Below are the code and all the weights of a small trained network. Each question names an input and a class and asks about switching units off, where a switched-off unit gives its printed mean instead of its output.

import numpy as np


def w(rows, s, z=0):
    codes = np.array(rows[::2]) - 128.0
    scale = np.full(codes.shape[1], s)
    scale[-1] = z or s
    return codes * scale


def norm(h):
    return h / np.sqrt((h * h).mean(-1, keepdims=True) + 1e-5)


def f(y):
    return y / 2 * (1 + np.tanh(0.7978845608 * (y + 0.044715 * y**3)))


def log_softmax(a):
    a = a - a.max(-1, keepdims=True)
    return a - np.log(np.exp(a).sum(-1, keepdims=True))


def net(x, mask):
    res = np.array(x, float).reshape(1, 8) / 4 @ E
    u = 0
    for l in range(2):
        y = f(norm(res) @ A[l][:, :-1].T + A[l][:, -1])
        res = res + np.where(mask[u : u + 11], y, B[l][:, -1]) @ B[l][:, :-1]
        u += 11
    return log_softmax(norm(res)[-1] @ U[:, :-1].T + U[:, -1])


A, B = {}, {}
E = w([
[130,127,129],'x0',
[128,129,130],'x1',
[197,113,45],'x2',
[177,254,143],'x3',
[128,129,128],'x4',
[202,57,196],'x5',
[131,128,126],'x6',
[127,128,127],'x7',
],0.0056)
A[0] = w([
[103,152,155,119],'L0N0',
[105,149,157,121],'L0N1',
[240,159,239,42],'L0N2',
[100,39,254,1],'L0N3',
[163,91,114,103],'L0N4',
[163,70,164,127],'L0N5',
[31,68,104,97],'L0N6',
[104,151,155,114],'L0N7',
[131,112,156,108],'L0N8',
[108,172,158,94],'L0N9',
[143,93,150,103],'L0N10',
],0.0089,0.0052)
B[0] = w([
[107,127,170,146],'L0N0',
[110,124,171,146],'L0N1',
[6,146,46,252],'L0N2',
[35,31,139,229],'L0N3',
[142,81,116,133],'L0N4',
[146,77,154,206],'L0N5',
[37,147,85,235],'L0N6',
[113,121,170,139],'L0N7',
[123,110,150,122],'L0N8',
[114,124,182,139],'L0N9',
[135,98,148,130],'L0N10',
],0.02,0.0023)
A[1] = w([
[70,145,54,252],'L1N0',
[125,131,124,89],'L1N1',
[154,150,97,121],'L1N2',
[152,50,176,128],'L1N3',
[48,146,213,238],'L1N4',
[123,149,124,76],'L1N5',
[157,172,26,93],'L1N6',
[134,141,182,97],'L1N7',
[208,248,171,204],'L1N8',
[136,133,113,121],'L1N9',
[162,145,104,94],'L1N10',
],0.015,0.0025)
B[1] = w([
[160,141,198,254],'L1N0',
[121,124,132,126],'L1N1',
[113,118,164,141],'L1N2',
[158,103,69,164],'L1N3',
[71,194,76,239],'L1N4',
[99,120,122,130],'L1N5',
[107,57,173,201],'L1N6',
[110,105,86,130],'L1N7',
[254,191,88,202],'L1N8',
[123,125,145,130],'L1N9',
[117,137,162,133],'L1N10',
],0.03,0.0091)
U = w([
[48,207,152,249],'0',
[131,73,227,236],'1',
[56,69,45,46],'2',
[197,50,63,59],'3',
[176,211,50,62],'4',
[252,150,160,18],'5',
],0.017,0.0018)

Each question gives the input, the list of numbers given to net, and the class t.
The units are the neurons (one row each of A and B). Each row of codes is followed by its name. A weight is (code - 128) times the scale printed after its matrix; where a second scale follows, it is the last column's (A, B and U).
mask holds one flag per neuron, layer by layer. A switched-off neuron (its flag False) gives its mean, the last column of its row in B, instead of its output. The means were averaged over made-up inputs and are rounded, as every weight is.
A unit's drop is (log p(t) with every unit on - log p(t) with that unit switched off) / (log p(t) with every unit on - log p(t) with every unit switched off).
The circuit of an input: a set's keep is (log p(t) with only the set's units on - log p(t) with every unit switched off) / (log p(t) with every unit on - log p(t) with every unit switched off). Starting from the 12 units with the biggest drops (on a tie, the unit counted first), units are removed one at a time, each time the one whose removal leaves the highest keep (on an exact tie, the one counted first), for as long as the keep stays at least 0.8.
circuit, biggest first: the units of the circuit, biggest drop first
k most important neurons: the k neurons with the biggest drops, biggest first
top k neurons in layer l: the k neurons of layer l with the biggest drops, biggest first
drop of u: that unit's drop, to one decimal
input [8,-3,3,1,4,7,1,-3], class 1: top 2 neurons in layer 1 -> (L1N4; L1N8)
input [-7,8,-8,7,-7,-5,4,4], class 4: top neuron in layer 0 -> (L0N3)
input [-3,-5,-2,-3,-7,7,6,5], class 2: 2 most important neurons -> (L0N3; L1N8)
input [-6,6,8,4,-4,-6,7,6], class 5: 4 most important neurons -> (L1N8; L0N2; L0N3; L0N6)
input [7,5,-6,7,-3,-3,1,7], class 4: circuit, biggest first -> (L1N8; L0N3; L1N4)
input [8,4,8,0,7,2,-5,8], class 3: 2 most important neurons -> (L0N2; L0N6)
input [-8,4,6,-6,-7,1,1,-8], class 3: circuit, biggest first -> (L0N2; L1N3)
input [-4,-5,1,0,-6,5,-1,8], class 3: circuit, biggest first -> (L0N5; L1N3)
input [-7,-5,-3,3,5,-6,2,5], class 4: circuit, biggest first -> (L0N2; L1N8; L0N3; L1N4)
input [7,0,3,6,0,-1,5,-5], class 5: top 2 neurons in layer 0 -> (L0N3; L0N6)
input [0,1,-6,6,2,-3,2,7], class 4: 2 most important neurons -> (L1N8; L0N3)
input [5,4,-2,0,8,6,-1,5], class 2: 2 most important neurons -> (L0N3; L0N5)
input [3,7,0,2,0,4,7,-8], class 0: 3 most important neurons -> (L0N2; L1N6; L1N8)
input [7,-5,-1,7,5,3,3,8], class 0: circuit, biggest first -> (L1N8)
input [2,0,-3,1,2,-1,-5,-5], class 4: 4 most important neurons -> (L0N3; L0N2; L1N8; L0N6)
input [0,-7,-4,4,2,-5,7,3], class 4: top 3 neurons in layer 1 -> (L1N8; L1N4; L1N0)
input [1,5,-7,3,4,-3,-2,-2], class 4: 3 most important neurons -> (L0N3; L1N8; L0N2)
input [5,-5,3,2,-2,-4,-6,-3], class 5: 2 most important neurons -> (L1N8; L0N2)
input [6,7,1,-5,8,-8,-2,2], class 1: top 2 neurons in layer 1 -> (L1N0; L1N4)
input [-4,7,-1,-2,1,3,-5,7], class 2: circuit, biggest first -> (L0N3)
input [8,7,5,2,1,-5,-7,8], class 5: 2 most important neurons -> (L1N8; L0N2)
input [-6,5,6,1,-6,-4,-3,1], class 5: 2 most important neurons -> (L0N3; L0N2)
input [5,1,-2,-4,-2,8,-8,-5], class 2: 2 most important neurons -> (L0N3; L1N8)
input [-8,3,0,-6,-3,5,-6,7], class 2: top 2 neurons in layer 1 -> (L1N8; L1N0)
input [-6,1,4,8,-6,-7,5,-1], class 5: 2 most important neurons -> (L1N8; L1N4)
input [-8,4,7,5,-3,-4,8,5], class 5: drop of L1N8 -> 0.7
input [5,-2,-3,5,-7,6,1,5], class 0: drop of L1N5 -> 0.0
